Below are the code and all the weights of a small trained network. Each question names an input and a class and asks about switching units off, where a switched-off unit gives its printed mean instead of its output.

import numpy as np


def w(rows, s, z=0):
    codes = np.array(rows[::2]) - 128.0
    scale = np.full(codes.shape[1], s)
    scale[-1] = z or s
    return codes * scale


def f(y):
    return np.maximum(y, 0)


def log_softmax(a):
    a = a - a.max(-1, keepdims=True)
    return a - np.log(np.exp(a).sum(-1, keepdims=True))


def net(x, mask):
    res = np.array(x, float).reshape(1, 6) / 4 @ E
    y = f(res @ A[0][:, :-1].T + A[0][:, -1])
    res = res + np.where(mask, y, B[0][:, -1]) @ B[0][:, :-1]
    return log_softmax(res[-1] @ U[:, :-1].T + U[:, -1])


A, B = {}, {}
E = w([
[162,83,105,34,134],'x0',
[127,129,130,129,127],'x1',
[90,181,201,77,189],'x2',
[249,193,139,133,140],'x3',
[127,129,130,127,121],'x4',
[101,207,23,109,133],'x5',
],0.011)
A[0] = w([
[160,75,91,162,75,60],'neuron 0',
[171,79,65,175,94,5],'neuron 1',
[116,151,146,177,103,60],'neuron 2',
[94,150,157,98,161,227],'neuron 3',
[113,138,135,174,112,42],'neuron 4',
[132,126,80,140,100,178],'neuron 5',
[41,82,118,131,122,17],'neuron 6',
[158,61,160,146,177,65],'neuron 7',
[150,87,93,185,80,160],'neuron 8',
[138,107,157,140,129,56],'neuron 9',
[156,83,178,161,123,40],'neuron 10',
[95,176,145,189,109,108],'neuron 11',
[116,150,171,103,145,70],'neuron 12',
[182,159,149,162,96,110],'neuron 13',
[120,156,142,250,153,93],'neuron 14',
[109,158,144,177,117,49],'neuron 15',
[190,192,148,120,132,84],'neuron 16',
[165,111,105,54,134,186],'neuron 17',
[151,88,110,80,156,38],'neuron 18',
[114,179,66,107,118,27],'neuron 19',
[208,147,118,138,150,21],'neuron 20',
[101,159,56,131,153,52],'neuron 21',
[136,63,188,154,104,95],'neuron 22',
],0.015,0.011)
B[0] = w([
[81,145,172,96,214,197],'neuron 0',
[80,117,185,43,198,188],'neuron 1',
[132,89,95,63,145,155],'neuron 2',
[117,145,122,200,202,245],'neuron 3',
[106,117,106,64,143,143],'neuron 4',
[124,172,130,191,152,222],'neuron 5',
[29,117,182,131,10,190],'neuron 6',
[158,186,81,91,85,174],'neuron 7',
[96,173,142,168,212,249],'neuron 8',
[159,187,170,101,76,141],'neuron 9',
[149,213,123,59,96,173],'neuron 10',
[178,72,33,92,149,195],'neuron 11',
[91,187,138,77,176,159],'neuron 12',
[54,127,105,159,88,196],'neuron 13',
[157,44,42,69,115,222],'neuron 14',
[149,79,100,39,146,151],'neuron 15',
[11,97,186,143,104,202],'neuron 16',
[141,63,6,156,135,233],'neuron 17',
[151,77,60,35,124,150],'neuron 18',
[205,187,200,49,81,176],'neuron 19',
[2,91,212,104,28,170],'neuron 20',
[226,190,197,80,60,183],'neuron 21',
[199,219,108,126,95,215],'neuron 22',
],0.0083,0.011)
U = w([
[42,91,137,111,58,96],'0',
[198,204,119,75,105,90],'1',
[94,147,127,93,246,63],'2',
[165,35,66,68,140,72],'3',
[134,123,99,164,135,251],'4',
[132,132,90,163,137,232],'5',
[203,75,145,246,155,110],'6',
],0.013,0.017)

Each question gives the input, the list of numbers given to net, and the class t.
The units are the neurons (one row each of A and B). Each row of codes is followed by its name. A weight is (code - 128) times the scale printed after its matrix; where a second scale follows, it is the last column's (A, B and U).
mask holds one flag per neuron, in row order. A switched-off neuron (its flag False) gives its mean, the last column of its row in B, instead of its output. The means were averaged over made-up inputs and are rounded, as every weight is.
A unit's drop is (log p(t) with every unit on - log p(t) with that unit switched off) / (log p(t) with every unit on - log p(t) with every unit switched off).
The circuit of an input: a set's keep is (log p(t) with only the set's units on - log p(t) with every unit switched off) / (log p(t) with every unit on - log p(t) with every unit switched off). Starting from the 12 units with the biggest drops (on a tie, the unit counted first), units are removed one at a time, each time the one whose removal leaves the highest keep (on an exact tie, the one counted first), for as long as the keep stays at least 0.8.
circuit, biggest first: the units of the circuit, biggest drop first
unit that matters most: the unit with the biggest drop
top k neurons: the k neurons with the biggest drops, biggest first
input [5,1,4,0,-3,-4], class 3: circuit, biggest first : neuron 8
input [-8,5,-7,-4,0,6], class 3: circuit, biggest first : neuron 14; neuron 11
input [0,-2,-5,0,-2,4], class 2: circuit, biggest first : neuron 1; neuron 8; neuron 0
input [8,-8,-5,5,-8,5], class 3: top 2 neurons : neuron 17; neuron 18
input [-8,-1,-4,-7,-2,-3], class 3: top 2 neurons : neuron 14; neuron 11
input [2,-1,-8,-5,-8,6], class 2: circuit, biggest first : neuron 1; neuron 0
input [-7,0,0,-2,4,-3], class 3: circuit, biggest first : neuron 14; neuron 11
input [3,6,7,-7,-4,1], class 0: top 3 neurons : neuron 6; neuron 8; neuron 0
input [4,4,-7,2,-3,-6], class 2: circuit, biggest first : neuron 0; neuron 1
input [3,2,-5,1,-2,-5], class 1: circuit, biggest first : neuron 22; neuron 10
input [-7,2,-8,5,3,6], class 2: top 3 neurons : neuron 8; neuron 1; neuron 0
input [2,8,-8,4,-8,4], class 2: circuit, biggest first : neuron 1; neuron 0
input [6,8,4,-2,8,5], class 4: top 2 neurons : neuron 14; neuron 3
input [6,-3,4,-3,6,4], class 3: circuit, biggest first : neuron 17
input [7,-6,6,-7,-5,3], class 0: top 3 neurons : neuron 6; neuron 8; neuron 11
input [6,-8,5,6,-6,-6], class 5: circuit, biggest first : neuron 17; neuron 14
input [5,5,6,0,-2,-6], class 1: circuit, biggest first : neuron 7; neuron 22
input [-6,-8,6,8,-8,-3], class 0: circuit, biggest first : neuron 16; neuron 20
input [0,-3,-7,4,0,8], class 1: top 3 neurons : neuron 21; neuron 19; neuron 3
input [6,4,-1,1,2,3], class 3: unit that matters most : neuron 17
input [5,6,5,8,7,-8], class 0: top 3 neurons : neuron 16; neuron 20; neuron 13
input [-5,-2,-5,-2,-5,-6], class 1: top 2 neurons : neuron 22; neuron 10
input [2,-6,3,-5,6,8], class 1: top 2 neurons : neuron 21; neuron 19
